Below is a small trained network, with its code and all its weights. Each question gives an input and a target symbol and asks what happens when units are switched off, that is, made to give their printed mean instead of their output.

import numpy as np


def w(rows, s, z=0):
    codes = np.array(rows[::2]) - 128.0
    scale = np.full(codes.shape[1], s)
    scale[-1] = z or s
    return codes * scale


def f(y):
    return y / 2 * (1 + np.tanh(0.7978845608 * (y + 0.044715 * y**3)))


def softmax(a):
    e = np.exp(a - a.max(-1, keepdims=True))
    return e / e.sum(-1, keepdims=True)


def log_softmax(a):
    a = a - a.max(-1, keepdims=True)
    return a - np.log(np.exp(a).sum(-1, keepdims=True))


def net(x, mask):
    ids = ['βζθπτψ'.index(c) for c in x.split()]
    T = len(ids)
    res = E[ids] + P[:T]
    q, k, v = (res @ M[0].T for M in (Q, K, V))
    z = softmax(np.where(np.tri(T) > 0, q @ k.T / 4**0.5, -1e9)) @ v
    res = res + np.where(mask[0], z, O[0][:, -1]) @ O[0][:, :-1]
    y = f(res @ A[0][:, :-1].T + A[0][:, -1])
    res = res + np.where(mask[1:13], y, B[0][:, -1]) @ B[0][:, :-1]
    return log_softmax(res[-1] @ U[:, :-1].T + U[:, -1])


Q, K, V, O, A, B = {}, {}, {}, {}, {}, {}
E = w([
[97,168,168,184,161,189,148,254,131,142,42],'β',
[164,132,107,180,33,107,151,190,218,156,56],'ζ',
[127,70,121,205,127,132,113,146,54,73,80],'θ',
[6,133,57,103,142,102,189,71,124,74,147],'π',
[183,94,190,84,85,205,219,74,120,137,80],'τ',
[241,193,145,154,95,97,32,103,166,115,16],'ψ',
],0.015)
P = w([
[170,249,106,173,114,35,212,102,165,167,105],'0',
[143,124,82,66,62,86,254,101,175,106,91],'1',
[72,106,113,122,32,155,213,98,175,136,133],'2',
[80,161,122,76,89,151,152,112,140,97,61],'3',
[103,150,145,99,102,143,143,110,153,84,89],'4',
[134,157,137,114,112,150,137,112,142,88,108],'5',
[124,118,137,119,118,143,125,117,161,114,94],'6',
[141,143,151,144,125,155,118,112,150,109,116],'7',
[133,119,172,163,131,152,123,110,176,124,122],'8',
[144,106,149,139,147,155,125,127,173,120,110],'9',
[153,133,115,134,140,180,101,139,130,136,104],'10',
[139,153,170,180,132,193,83,118,143,142,127],'11',
[180,116,91,133,141,193,98,147,121,155,109],'12',
[150,74,98,133,148,164,100,158,137,185,78],'13',
],0.01)
Q[0] = w([
[83,188,94,54,227,72,117,140,167,221,252],'h1',
[194,192,106,182,7,101,192,138,197,113,13],'h1',
[81,116,82,166,120,134,141,180,118,144,151],'h1',
[123,43,179,133,215,185,253,127,64,106,139],'h1',
],0.0059)
K[0] = w([
[50,155,122,68,154,96,110,69,185,110,209],'h1',
[205,112,171,131,161,254,167,142,154,153,102],'h1',
[99,134,131,138,145,107,132,171,94,124,128],'h1',
[130,74,55,181,90,63,122,76,66,97,117],'h1',
],0.0086)
V[0] = w([
[242,152,230,73,76,162,90,142,138,217,71],'h1',
[206,92,173,130,112,216,213,3,100,172,59],'h1',
[47,186,127,110,217,145,189,118,70,80,145],'h1',
[122,149,46,108,148,69,68,2,145,74,152],'h1',
],0.0055)
O[0] = w([
[79,157,127,88,101,137,214,102,100,104,211,85],'h1',
[139,212,137,81,189,163,131,7,107,192,166,253],'h1',
[83,130,156,173,250,227,102,129,109,89,176,135],'h1',
[223,197,158,134,45,154,1,42,57,111,73,60],'h1',
],0.0073,0.0051)
A[0] = w([
[95,144,86,143,163,190,158,110,15,138,207,94],'n1',
[169,166,156,55,93,149,115,69,129,177,118,149],'n2',
[139,79,164,99,164,145,63,88,96,107,71,85],'n3',
[234,63,202,164,169,189,18,119,107,124,105,75],'n4',
[109,67,108,154,115,191,93,60,113,48,122,145],'n5',
[239,178,126,113,89,62,111,70,140,99,101,153],'n6',
[122,201,101,24,56,78,184,82,156,164,180,1],'n7',
[59,115,96,73,87,75,229,52,60,69,217,125],'n8',
[141,105,140,94,128,145,54,99,104,123,122,98],'n9',
[125,158,110,46,107,138,232,68,191,119,141,219],'n10',
[139,53,144,161,149,153,34,121,93,144,145,87],'n11',
[77,143,82,176,178,130,140,2,58,133,138,158],'n12',
],0.007,0.0032)
B[0] = w([
[100,107,133,105,99,164,144,193,151,53,51,150],'n1',
[81,136,140,104,76,123,52,121,69,144,124,178],'n2',
[108,117,179,118,138,95,127,129,122,152,133,171],'n3',
[132,150,68,185,155,99,27,159,81,158,172,180],'n4',
[167,125,156,65,70,125,157,177,133,91,155,226],'n5',
[68,176,71,164,124,187,111,160,194,87,124,162],'n6',
[186,53,198,85,69,26,131,149,104,28,131,191],'n7',
[102,173,75,222,161,188,76,140,207,148,119,173],'n8',
[171,113,131,102,143,126,103,162,77,105,142,131],'n9',
[135,142,106,148,160,117,93,159,89,255,176,254],'n10',
[183,85,194,178,161,111,61,155,50,123,126,159],'n11',
[197,111,173,119,147,151,183,123,158,101,129,243],'n12',
],0.0079,0.0067)
U = w([
[73,207,31,195,194,171,101,125,200,155,106,234],'β',
[134,92,142,1,78,123,220,111,179,74,121,190],'ζ',
[108,114,202,37,142,104,148,147,102,70,149,92],'θ',
[112,100,132,136,185,111,33,207,61,111,187,73],'π',
[96,174,110,62,150,136,93,100,76,183,225,187],'τ',
[38,153,89,105,112,149,36,156,124,119,165,4],'ψ',
],0.0061,0.0023)

Each question gives the input, a string of symbols that net reads in full, and the target symbol t.
The units are the heads (4 rows each of Q, K, V and O) and the neurons (one row each of A and B). Each row of codes is followed by its name. A weight is (code - 128) times the scale printed after its matrix; where a second scale follows, it is the last column's (O, A, B and U).
mask holds one flag per unit, heads first, then neurons. A switched-off unit (its flag False) gives its mean, the last column of its rows in O or B, instead of its output. The means were averaged over made-up inputs and are rounded, as every weight is.
A unit's drop is (log p(t) with every unit on - log p(t) with that unit switched off) / (log p(t) with every unit on - log p(t) with every unit switched off).
The circuit of an input: a set's keep is (log p(t) with only the set's units on - log p(t) with every unit switched off) / (log p(t) with every unit on - log p(t) with every unit switched off). Starting from the 12 units with the biggest drops (on a tie, the unit counted first), units are removed one at a time, each time the one whose removal leaves the highest keep (on an exact tie, the one counted first), for as long as the keep stays at least 0.8.
units of the circuit, in order: the units of the circuit, biggest drop first
k most important neurons: the k neurons with the biggest drops, biggest first
drop of u: that unit's drop, to one decimal
input τ θ ζ, target τ: units of the circuit, in order => (n10, h1)
input ζ θ π θ ψ π θ ζ, target ζ: 2 most important neurons => (n7, n4)
input β π θ, target β: units of the circuit, in order => (n8, n7)
input ζ π τ, target τ: units of the circuit, in order => (n10)
input ψ θ θ, target ζ: units of the circuit, in order => (n10, n4)
input ψ ζ β ψ θ, target β: units of the circuit, in order => (h1, n8, n7)
input θ ζ β β θ, target ζ: units of the circuit, in order => (n10, n4, h1)
input β ψ ζ, target β: 3 most important neurons => (n8, n10, n5)
input π β θ θ ζ θ τ ζ, target τ: units of the circuit, in order => (h1, n10)
input θ ψ τ τ θ ζ β τ τ θ τ π π, target ζ: 2 most important neurons => (n12, n4)
input β ζ θ θ τ θ θ τ, target τ: 2 most important neurons => (n10, n2)
input θ θ τ θ τ ζ π θ ζ ζ τ π, target ζ: 2 most important neurons => (n12, n10)
input θ π τ ψ ψ θ θ θ ψ ψ, target τ: 3 most important neurons => (n10, n2, n7)
input θ τ ζ θ π β τ ζ θ π π, target θ: most important neuron => (n10)
input π θ θ π τ π θ π, target π: drop of n4 => 0.4
input ψ θ θ ζ θ π θ θ θ ζ ζ, target ζ: drop of n5 => -0.1
input β π τ π π, target θ: drop of n10 => 0.2
